Each row has a name. Each piece below is followed by the name of the row it came from, unless a question asks for something else. Each question is about the rows just above it. Places in a row count from 1.

Columns, left to right: Q Z H N L Y V
Vamor: [179 128  70 114 123 207  99]
sek: [136 127 160 124 128 185 128]
lera: [144 129 152 123 146 179 138]
Riril: [193 169 174 128 128 113 128]
lusim: [194  81  71 116 125 193 102]
Remu: [130 128 130 141 128 152 120]
Miluf: [ 65 187 128 128  96 128 125]
rel: [143 102 154 128 103 128 104]
The one value in lusim and Riril: | [193]
Which row holds [ 65 187 128 128  96 128 125]? | Miluf
Which column holds this, read top down? [123 128 116] | N

Columns, left to right: U F J P R B G M
Sapim: [162 119 219 133 124 118 152 132]
kiset: [162 119 219 132 124  96 144 160]
Keva: [162 119 219 131 124  96 125 119]
takiv: [124 160 137 105 120 145 142 161]
find: [ 96 144] | kiset
Which column holds [132 160] top down? | M
Shared by takiv and Keva: | [124]
find: [124 160 137 105 120 145 142 161] | takiv

Columns, left to right: W K A T X E C
fuzub: [155 128 190 116 161 128 124]
Fiviv: [128 120 167 137 168 128 141]
dazig: [128 128 178 122  90 129 144]
Fegif: [137 198 165 133  89 123 154]
karu: [139 169 202 128 118 137 120]
mir: [147 182 128 156 105 109 171]
ganif: [154 128 190 116 160 128 124]
fataz: [154 177 137 159 110 106 173]
padep: [142 157 204 102 131 135 117]
Fifuz: [135 128 194 128 153 135 130]
zoma: [149 179 128 158 108 128 173]
Zivu: [128 121 161 142 166 110 128]
Which column holds [142 135] top down? | W
Changed Fifuz: [135 128 193 128 153 135 130]. Place and old value: | 3, [194]
One entry of fataz was changed: [154 177 137 159 110 106 172]. Where, and from what? | 7, [173]
One entry of Fiviv was changed: [128 119 167 137 168 128 141]. Where, and from what? | 2, [120]
Which column holds this, read top down? [167 178 165] | A
Shared by padep and Zivu: | [142]
Which column holds this, read top down? [128 156] | T

Columns, left to right: Rezok lun bubuv Rup rafe dizol Bukez lezuv
redi: [128 129 125 128 129 128 132 126]
Benev: [128 140 126 224 135 126 126 123]
Kesu: [129 129 129 129 131 133 130 185]
kisuk: [122 159 129 126 126 128 129 120]
pudu: [127 122 127 131 123 121  97 126]
zatom: [128 128 128 128 128 129 129 138]
kegok: [130 127 128 107 127 129 126 130]
nug: [128 128 128 128 140 128 129 129]
Gop: [127 125 127 129 125 123 106 126]
lur: [224 136 128 129 131 133 130 185]
kozu: [121 209 129 128 124 132 135 122]
Changed kegok: [130 127 128 107 127 129 127 130]. Place and old value: | 7, [126]
[224 135] is in which row? | Benev

Columns, left to right: Rerom foz pedi vasam gova sepum Lam sak
lobu: [142 146  98 151 115 163 135 112]
Bezag: [122 101 102 129  97 122 128  50]
zos: [137 150 148 110 165 101 128 151]
romir: [140 143 133 154 181 170 136 118]
ver: [113 119 134  93 153  68 122  88]
gato: [137 150 150 110 165 101 128 151]
nafim: [128 118 127 109  97  95 127  63]
zuvok: [130  93 139 122 119 124 131 102]
Which value is in both gato and nafim? | [128]
Changed romir: [140 143 133 154 181 170 136 117]. Place and old value: | 8, [118]
The one value in gato and lobu: | [151]

Columns, left to right: riteb Nezaz soluz Mabed
vop: [111 131 154 201]
fogiz: [108 131 152 139]
vusu: [106 132 151  51]
[152 151] is in which column, read top down? | soluz
find: [154 201] | vop
Where does [108 131 152 138] differ from fogiz, and what was there? | 4, [139]
Where does [106 132 152  51] differ from vusu, and what was there? | 3, [151]
Which column holds this, read top down? [131 131] | Nezaz

Columns, left to right: Zuki Vol lim Mig Dizos Zosiv kat volip
Zugop: [142 188 191  35 119 104 128 124]
Mik: [132 102 123 186 128 126 125 130]
gep: [ 51  47 122  34 225 219  79 167]
Rezu: [160  51  47 124  34  26 156  87]
Lonul: [ 43 102 186 143 166 185 121 176]
vur: [142 142 191  35  58  82  81  30]
dogu: [ 33  58 141 126 138 142 130 144]
find: [35 58] | vur
The row with [188 191  35] is | Zugop
find: [142 142 191  35  58  82  81  30] | vur
Which row holds [225 219  79 167]? | gep
[ 51  47 124  34] is in which row? | Rezu

Columns, left to right: ses neb Nof kavuf Lak zis vumu bem vubar
Guba: [128 114  52 125 141 128 150 106 130]
vofe: [128 111 104  61 140 130  86 110 143]
kipor: [110 125 105 171  96 115 124 125 153]
fenaz: [135 157 133 110 140  41 133 123 143]
Which column holds this, read top down? [ 61 171] | kavuf
Which column holds this, read top down? [140  96 140] | Lak
[135 157 133 110 140  41 133 123 143] is in which row? | fenaz
Shared by vofe and kipor: | [110]
find: [150 106 130] | Guba
One entry of vofe was changed: [128 111 104  61 140 130  86 110 144]. Where, and from what? | 9, [143]

Columns, left to right: nitom zopa Tivu rizas
videp: [ 83 119 144 207]
duk: [135 130 148 115]
kavo: [126 126 151 126]
Mub: [217  97 173  52]
lepip: [114 114 104 121]
Sov: [126 126 126 126]
find: [217  97] | Mub
find: [ 83 119 144 207] | videp
[ 83 135 126] is in which column, read top down? | nitom

Columns, left to right: sibit gozu Zif dazit puzag lape nom
mimur: [112  72 108  42  46 126 102]
sotiz: [162 162 166  44  90  97 143]
dife: [140 152 183 104 168  60  89]
bel: [136 104  92 104 147  99  31]
rek: [135 129 169 121  86 103 154]
[104 121] is in which column, read top down? | dazit
Which row holds [ 92 104 147  99  31]? | bel
The one value in bel and dife: | [104]

Columns, left to right: momav gulet zev redu Nafa fef damip lumog
Mim: [112 131 115 134 123 109 125 136]
nikug: [166 161 156 118 215  82  95 169]
varel: [141 185 139 178 155 127 190  68]
Fafef: [132 125 126 114 125 122 129 116]
Guf: [142 136 122  99 123 105 125 124]
The row with [215  82] is | nikug
Where do [132 125 126 114 125 122 129] appear? | Fafef
Shared by Mim and Fafef: | [125]

Columns, left to right: Tozer Vebem redal fano
teda: [213 114 165 184]
kure: [165 187 223 166]
mubon: [114 213 165 184]
Changed kure: [165 187 224 166]. Place and old value: | 3, [223]
Which column holds this, read top down? [187 213] | Vebem
find: [114 213] | mubon
[213 114 165 184] is in which row? | teda

Columns, left to right: Lizul fol savu nekuf sez vaf Pez loto kob
fireb: [128 117 136 130 126 122 122 137 140]
Popas: [126 128 129 132 130 127 128 129 127]
Goloz: [100 141 140 141 130 123 141 138 116]
Lar: [139 112 131 129 134 135 115 128 124]
Dupu: [122 126 130 130 131 127 130 129 134]
seb: [209 128 158  96 142  78 125 120  96]
pobop: [ 54 132  92  73  88 164 106 140 138]
mede: [129 128 128 125 122 124 125 132 133]
riduv: [130 126 122 131 126 129 128 129 127]
tusu: [129 131 129 126 128 129 130 130 132]
Beros: [131 130 128 126 129 126 129 122 129]
pul: [145 131 130 130 125 134 124 130 120]
The row with [131 130 128 126 129 126 129 122] is | Beros
The one value in pul and Popas: | [130]
Which column holds [132 129 120] top down? | kob
Where do [129 131 129 126 128 129 130 130 132] appear? | tusu
find: [126 128 129 130 130] | tusu
find: [139 112 131 129 134 135 115] | Lar

Columns, left to right: buge rig Butan Fep Mapor Kagur novog posi latar mafut
vel: [223 109 215  66  48  77 159 177 112 126]
gorog: [223 109 136  66  48  77 159 177 138  78]
sabav: [223 109 159 215  66  77  48 177 138  78]
Vuta: [223 109 215  66 104  77 159 177 112 126]
find: [215  66  48  77 159] | vel
Where do [223 109 136  66  48  77 159 177 138  78] appear? | gorog
One entry of gorog was changed: [223 109 136  67  48  77 159 177 138  78]. Where, and from what? | 4, [66]
Which column holds [159  48 159] top down? | novog
Where does [223 109 159 215  66  77  47 177 138  78] differ from sabav, and what was there? | 7, [48]

Columns, left to right: fenag pugot rop Zevub zefi Pir kifi kud romed
pib: [117 107 100 133 156 180 102 136 154]
Seg: [ 95 117 142 121 174 123 161  83 142]
zez: [119 127 147 117 152  60 114 201 105]
sedo: [102 152 112 130 190 117  55 137 157]
Mut: [154 145 108 121 103  27 133 135 103]
vatu: [132 141 107 129 122 105 131 189 114]
Which column holds this, read top down? [161 114  55] | kifi
Changed zez: [119 127 147 118 152  60 114 201 105]. Place and old value: | 4, [117]
[108 107] is in which column, read top down? | rop

Columns, left to right: Zibe Zemir bef voke Rak tomem Gok posid
Lok: [129 126 133  61 132 125 101 115]
Pepu: [131 141 123 113 132 110 159 186]
panep: [123 159 122  92  91  81 116 152]
vuv: [ 97 148 137 167 108 131 153 113]
nenu: [119 154 121 119 112 156 132 145]
por: [130 115 131 132 161 145 158 137]
gefi: [122 141 128 123 119 128 141 174]
rin: [122 141 128 123 119 128 139 144]
sili: [129 139 128  96 129 141 133 159]
leg: [110 124 121 142  72 145 139 128]
Which column holds this, read top down? [ 91 108 112 161 119 119] | Rak
find: [122 141 128 123 119 128 139 144] | rin
Where do [110 124 121 142  72 145 139 128] appear? | leg
Shared by Lok and nenu: | [132]

Columns, left to right: Tulu pizof Tuno zave Ranop tovu Kunod zup kos fon
tifi: [131 152 127 143 135 128 153 116 120 114]
tadul: [161  53 131 179 167 108 164 127 202 153]
vig: [139 167 128 151 140 126 169 107 117 106]
sasid: [128 130 126 125 129 124 130 123 127 131]
vik: [111 110 141 173 150 181 134 183  94 106]
Las: [137 167 136 124 164 118 112 142 127 126]
tapos: [133 144 136 121 154 118 121 137 134 124]
sev: [134 114 127 113 168 130 109 147 138 151]
kive: [133 130 130 118 134 141 124 116 142 128]
Which column holds this, read top down? [147 116] | zup
One entry of tadul was changed: [161  53 131 179 167 108 164 128 202 153]. Where, and from what? | 8, [127]
Which row holds [133 144 136 121 154 118 121 137 134 124]? | tapos
The row with [130 126 125 129 124 130 123 127 131] is | sasid

Columns, left to right: vud Vosu gise vis Guz dizin bogob kiso
pebem: [ 92 183 162 120 121 121 178 109]
lemig: [135 126 135 122 123 138 127 119]
mobef: [ 53  91 183 112 119 140 113 130]
zema: [ 53  91 183 121 122 140 113 130]
The one value in zema and lemig: | [122]
Shared by mobef and pebem: | [183]
find: [ 53  91 183 121 122 140 113 130] | zema

Columns, left to right: Tilel vola fuv rer
saf: [113 104 113 112]
mas: [113 154 113 112]
did: [113 104 111 126]
Which value is in both did and mas? | [113]
Where does [113 104 112 112] differ from saf, and what was there? | 3, [113]
[113 104 113 112] is in which row? | saf

Columns, left to right: Kegez zuk vezam kuron tad vemen pebir Gegek
Biru: [ 76 163 126 111 127 123 126  56]
bifas: [142 133 120 150 114 113 173 136]
Neba: [149 152 162 133 119 128 109 155]
biza: [133 132 137 146 121 131 141 138]
Bofa: [125 129 137 133  60  93 134 128]
Lona: [114 141  90 107 125 105 148 120]
One entry of Biru was changed: [ 76 163 127 111 127 123 126  56]. Where, and from what? | 3, [126]
Which column holds [163 133 152 132 129] top down? | zuk
[136 155 138 128 120] is in which column, read top down? | Gegek
Where do [125 129 137] appear? | Bofa
Changed bifas: [142 133 119 150 114 113 173 136]. Place and old value: | 3, [120]
[121 131] is in which row? | biza
find: [125 129 137 133  60  93 134 128] | Bofa

Columns, left to right: zik Dogid sise gos gaduf Luvu dogav diz gepet zozap
Gota: [100 163  31 124 118 191 194 183 104 166]
Debu: [145 134 151 150 124 117 104 132 152 105]
Gupa: [146 117  90 155  84  96 124 101 178 156]
kugag: [155 107 166 150 112 119 109 146 168 148]
Which value is in both kugag and Debu? | [150]
find: [ 31 124 118 191 194] | Gota
Where does [146 134 151 150 124 117 104 132 152 105] differ from Debu, and what was there? | 1, [145]
Where do [155 107 166 150 112 119 109 146 168 148] appear? | kugag
Which value is in both Gota and Gupa? | [124]
Which value is in both Debu and kugag? | [150]
find: [183 104 166] | Gota

